Below are the code and all the weights of a small trained network. Each question names an input and a class and asks about switching units off, where a switched-off unit gives its printed mean instead of its output.

import numpy as np


def w(rows, s, z=0):
    codes = np.array(rows[::2]) - 128.0
    scale = np.full(codes.shape[1], s)
    scale[-1] = z or s
    return codes * scale


def f(y):
    return y / 2 * (1 + np.tanh(0.7978845608 * (y + 0.044715 * y**3)))


def log_softmax(a):
    a = a - a.max(-1, keepdims=True)
    return a - np.log(np.exp(a).sum(-1, keepdims=True))


def net(x, mask):
    res = np.array(x, float).reshape(1, 5) / 4 @ E
    y = f(res @ A[0][:, :-1].T + A[0][:, -1])
    res = res + np.where(mask, y, B[0][:, -1]) @ B[0][:, :-1]
    return log_softmax(res[-1] @ U[:, :-1].T + U[:, -1])


A, B = {}, {}
E = w([
[171,158,73,5,178,158,119],'x0',
[156,151,104,112,59,217,95],'x1',
[180,140,170,71,85,158,196],'x2',
[196,176,66,177,96,64,109],'x3',
[63,193,107,180,112,99,171],'x4',
],0.012)
A[0] = w([
[136,108,186,157,108,134,175,188],'n0',
[142,113,159,156,119,178,162,186],'n1',
[117,174,94,140,41,172,126,187],'n2',
[125,188,112,203,54,93,142,196],'n3',
[101,111,80,126,158,146,179,91],'n4',
[92,114,165,121,86,123,181,135],'n5',
[97,106,151,133,142,116,84,104],'n6',
[170,103,124,139,128,126,112,128],'n7',
[119,52,130,149,118,213,114,250],'n8',
[111,73,122,180,129,133,10,215],'n9',
[143,128,98,134,111,151,47,187],'n10',
[112,135,138,101,207,149,113,61],'n11',
[165,199,60,130,129,172,117,193],'n12',
[168,108,123,88,160,89,152,96],'n13',
[147,123,115,212,132,84,91,253],'n14',
],0.013,0.0034)
B[0] = w([
[131,162,171,75,103,137,123,183],'n0',
[82,142,202,118,146,129,161,166],'n1',
[123,118,170,78,120,132,112,198],'n2',
[128,104,155,100,73,75,177,248],'n3',
[100,145,109,136,98,169,106,147],'n4',
[74,176,164,87,119,148,118,175],'n5',
[130,112,83,175,158,147,84,156],'n6',
[166,111,131,118,152,130,148,147],'n7',
[138,177,203,94,153,161,108,195],'n8',
[245,177,141,177,242,124,64,220],'n9',
[126,148,161,116,144,157,104,181],'n10',
[39,118,123,159,43,155,169,176],'n11',
[124,183,143,99,150,109,77,202],'n12',
[172,79,104,156,146,84,143,178],'n13',
[170,92,112,133,131,85,130,229],'n14',
],0.011,0.015)
U = w([
[68,104,36,138,64,160,184,2],'0',
[248,159,78,143,255,111,63,179],'1',
[172,46,108,114,16,7,203,172],'2',
[116,186,200,62,102,147,108,166],'3',
],0.0076,0.0026)

Each question gives the input, the list of numbers given to net, and the class t.
The units are the neurons (one row each of A and B). Each row of codes is followed by its name. A weight is (code - 128) times the scale printed after its matrix; where a second scale follows, it is the last column's (A, B and U).
mask holds one flag per neuron, in row order. A switched-off neuron (its flag False) gives its mean, the last column of its row in B, instead of its output. The means were averaged over made-up inputs and are rounded, as every weight is.
A unit's drop is (log p(t) with every unit on - log p(t) with that unit switched off) / (log p(t) with every unit on - log p(t) with every unit switched off).
The circuit of an input: a set's keep is (log p(t) with only the set's units on - log p(t) with every unit switched off) / (log p(t) with every unit on - log p(t) with every unit switched off). Starting from the 12 units with the biggest drops (on a tie, the unit counted first), units are removed one at a time, each time the one whose removal leaves the highest keep (on an exact tie, the one counted first), for as long as the keep stays at least 0.8.
circuit, biggest first: the units of the circuit, biggest drop first
k most important neurons: the k neurons with the biggest drops, biggest first
drop when u is switched off: that unit's drop, to one decimal
input [-5,2,-3,1,0], class 1: circuit, biggest first -> n9
input [2,0,0,2,8], class 2: circuit, biggest first -> n3; n8
input [4,-6,0,1,6], class 2: circuit, biggest first -> n9; n8
input [4,-5,0,1,-8], class 2: 3 most important neurons -> n9; n11; n12
input [-3,-7,-6,-8,-2], class 1: 2 most important neurons -> n9; n6
input [3,5,3,8,-2], class 3: 2 most important neurons -> n9; n2
input [-2,4,4,5,4], class 2: 3 most important neurons -> n3; n8; n9
input [7,-5,-2,-5,-8], class 0: 3 most important neurons -> n11; n9; n3
input [5,-3,-5,-4,-2], class 0: 2 most important neurons -> n11; n12
input [5,-1,8,2,-2], class 1: 4 most important neurons -> n3; n11; n12; n13
input [0,3,6,8,-2], class 2: 3 most important neurons -> n9; n8; n3
input [2,-5,1,5,8], class 2: drop when n2 is switched off -> 0.0
input [4,8,0,8,4], class 3: drop when n12 is switched off -> 0.3
input [-2,-1,-6,-4,6], class 1: most important neuron -> n9
input [-4,5,-8,-6,-4], class 1: drop when n9 is switched off -> 0.1
